Here is a tiny trained network, its code and every weight. The questions are about switching its units off for an input and a class, where a switched-off unit gives its printed mean instead of its output.

import numpy as np


def w(rows, s, z=0):
    codes = np.array(rows[::2]) - 128.0
    scale = np.full(codes.shape[1], s)
    scale[-1] = z or s
    return codes * scale


def norm(h):
    return h / np.sqrt((h * h).mean(-1, keepdims=True) + 1e-5)


def f(y):
    return y / 2 * (1 + np.tanh(0.7978845608 * (y + 0.044715 * y**3)))


def log_softmax(a):
    a = a - a.max(-1, keepdims=True)
    return a - np.log(np.exp(a).sum(-1, keepdims=True))


def net(x, mask):
    res = np.array(x, float).reshape(1, 2) / 4 @ E
    u = 0
    for l in range(3):
        y = f(norm(res) @ A[l][:, :-1].T + A[l][:, -1])
        res = res + np.where(mask[u : u + 8], y, B[l][:, -1]) @ B[l][:, :-1]
        u += 8
    return log_softmax(norm(res)[-1] @ U[:, :-1].T + U[:, -1])


A, B = {}, {}
E = w([
[209,119,139,213,254,153,150],'x0',
[53,116,228,126,137,114,173],'x1',
],0.007)
A[0] = w([
[178,96,181,108,87,163,135,45],'0.n0',
[47,163,131,88,109,136,108,166],'0.n1',
[114,115,210,136,128,89,157,65],'0.n2',
[216,144,49,85,80,187,152,118],'0.n3',
[110,254,66,146,80,194,133,2],'0.n4',
[184,49,138,156,58,190,91,86],'0.n5',
[101,124,120,83,153,65,172,96],'0.n6',
[179,175,120,178,197,166,162,137],'0.n7',
],0.0052,0.00083)
B[0] = w([
[144,106,134,125,126,145,125,120],'0.n0',
[163,169,155,130,140,169,182,206],'0.n1',
[98,59,131,129,165,95,37,192],'0.n2',
[77,114,165,110,173,154,94,207],'0.n3',
[121,96,114,149,159,146,149,147],'0.n4',
[165,147,211,173,153,2,125,133],'0.n5',
[166,137,54,69,173,144,73,143],'0.n6',
[139,119,149,79,46,65,129,252],'0.n7',
],0.0061,0.0032)
A[1] = w([
[182,63,169,170,163,209,163,119],'1.n0',
[164,188,116,254,188,137,150,150],'1.n1',
[178,45,133,103,184,130,77,218],'1.n2',
[215,130,21,76,165,187,109,81],'1.n3',
[160,192,128,185,190,35,151,16],'1.n4',
[93,159,149,110,95,174,140,254],'1.n5',
[109,147,183,102,148,113,130,207],'1.n6',
[86,173,87,131,164,190,138,99],'1.n7',
],0.0061,0.00085)
B[1] = w([
[133,210,137,18,145,231,194,211],'1.n0',
[106,166,73,122,100,189,211,241],'1.n1',
[150,132,49,136,55,109,136,254],'1.n2',
[63,150,176,142,75,85,18,241],'1.n3',
[145,175,91,97,180,158,147,215],'1.n4',
[216,90,82,175,160,135,147,196],'1.n5',
[177,152,79,90,195,83,84,196],'1.n6',
[130,122,74,95,127,1,176,121],'1.n7',
],0.0058,0.0031)
A[2] = w([
[187,181,91,140,158,62,103,116],'2.n0',
[99,142,243,130,209,97,177,242],'2.n1',
[87,203,159,59,57,107,131,251],'2.n2',
[180,131,38,58,132,98,98,105],'2.n3',
[30,72,200,191,183,133,144,182],'2.n4',
[117,127,72,152,109,176,63,244],'2.n5',
[120,79,85,89,143,78,108,75],'2.n6',
[34,120,92,127,2,155,155,139],'2.n7',
],0.0061,0.0011)
B[2] = w([
[34,24,140,86,87,126,111,184],'2.n0',
[141,113,97,170,51,115,69,230],'2.n1',
[191,139,151,157,197,146,106,252],'2.n2',
[100,94,167,112,165,52,169,248],'2.n3',
[69,124,98,217,48,78,31,182],'2.n4',
[83,100,254,186,112,135,133,197],'2.n5',
[137,121,149,104,89,160,178,175],'2.n6',
[187,163,51,168,211,189,223,238],'2.n7',
],0.0061,0.0037)
U = w([
[169,174,110,136,164,168,200,252],'0',
[72,141,154,228,103,105,9,108],'1',
[86,35,175,44,132,47,159,13],'2',
],0.015,0.0027)

Each question gives the input, the list of numbers given to net, and the class t.
The units are the neurons (one row each of A and B). Each row of codes is followed by its name. A weight is (code - 128) times the scale printed after its matrix; where a second scale follows, it is the last column's (A, B and U).
mask holds one flag per neuron, layer by layer. A switched-off neuron (its flag False) gives its mean, the last column of its row in B, instead of its output. The means were averaged over made-up inputs and are rounded, as every weight is.
A unit's drop is (log p(t) with every unit on - log p(t) with that unit switched off) / (log p(t) with every unit on - log p(t) with every unit switched off).
The circuit of an input: a set's keep is (log p(t) with only the set's units on - log p(t) with every unit switched off) / (log p(t) with every unit on - log p(t) with every unit switched off). Starting from the 12 units with the biggest drops (on a tie, the unit counted first), units are removed one at a time, each time the one whose removal leaves the highest keep (on an exact tie, the one counted first), for as long as the keep stays at least 0.8.
units of the circuit, in order: the units of the circuit, biggest drop first
most important unit: the unit with the biggest drop
k most important neurons: the k neurons with the biggest drops, biggest first
top k neurons in layer l: the k neurons of layer l with the biggest drops, biggest first
drop when u is switched off: that unit's drop, to one decimal
input [-6,8], class 1: most important unit : 1.n2
input [-7,7], class 0: units of the circuit, in order : (2.n7, 2.n2)
input [7,8], class 1: 2 most important neurons : (2.n4, 2.n1)
input [-4,-3], class 0: 2 most important neurons : (2.n7, 1.n6)
input [-5,-5], class 0: 3 most important neurons : (2.n7, 1.n6, 2.n4)
input [3,-1], class 2: top 2 neurons in layer 0 : (0.n7, 0.n1)
input [0,-3], class 2: 2 most important neurons : (0.n3, 0.n5)
input [-6,6], class 0: 2 most important neurons : (2.n7, 0.n3)
input [5,6], class 1: 4 most important neurons : (0.n2, 2.n1, 0.n1, 2.n7)
input [-1,-1], class 2: 3 most important neurons : (0.n3, 1.n7, 2.n7)
input [-4,-2], class 0: 3 most important neurons : (2.n7, 1.n6, 1.n4)
input [3,0], class 2: 2 most important neurons : (0.n7, 0.n1)
input [5,-6], class 1: top 3 neurons in layer 2 : (2.n7, 2.n5, 2.n0)
input [1,2], class 2: 2 most important neurons : (1.n2, 1.n1)
input [1,1], class 2: most important unit : 1.n1
input [-1,-4], class 1: top 2 neurons in layer 1 : (1.n3, 1.n6)
input [2,-1], class 2: drop when 0.n7 is switched off : 1.1
input [1,-8], class 1: drop when 1.n3 is switched off : 0.8
input [-8,-4], class 0: drop when 2.n7 is switched off : 0.6
input [-8,-6], class 0: units of the circuit, in order : (2.n7)
input [-8,5], class 0: drop when 2.n7 is switched off : 0.3
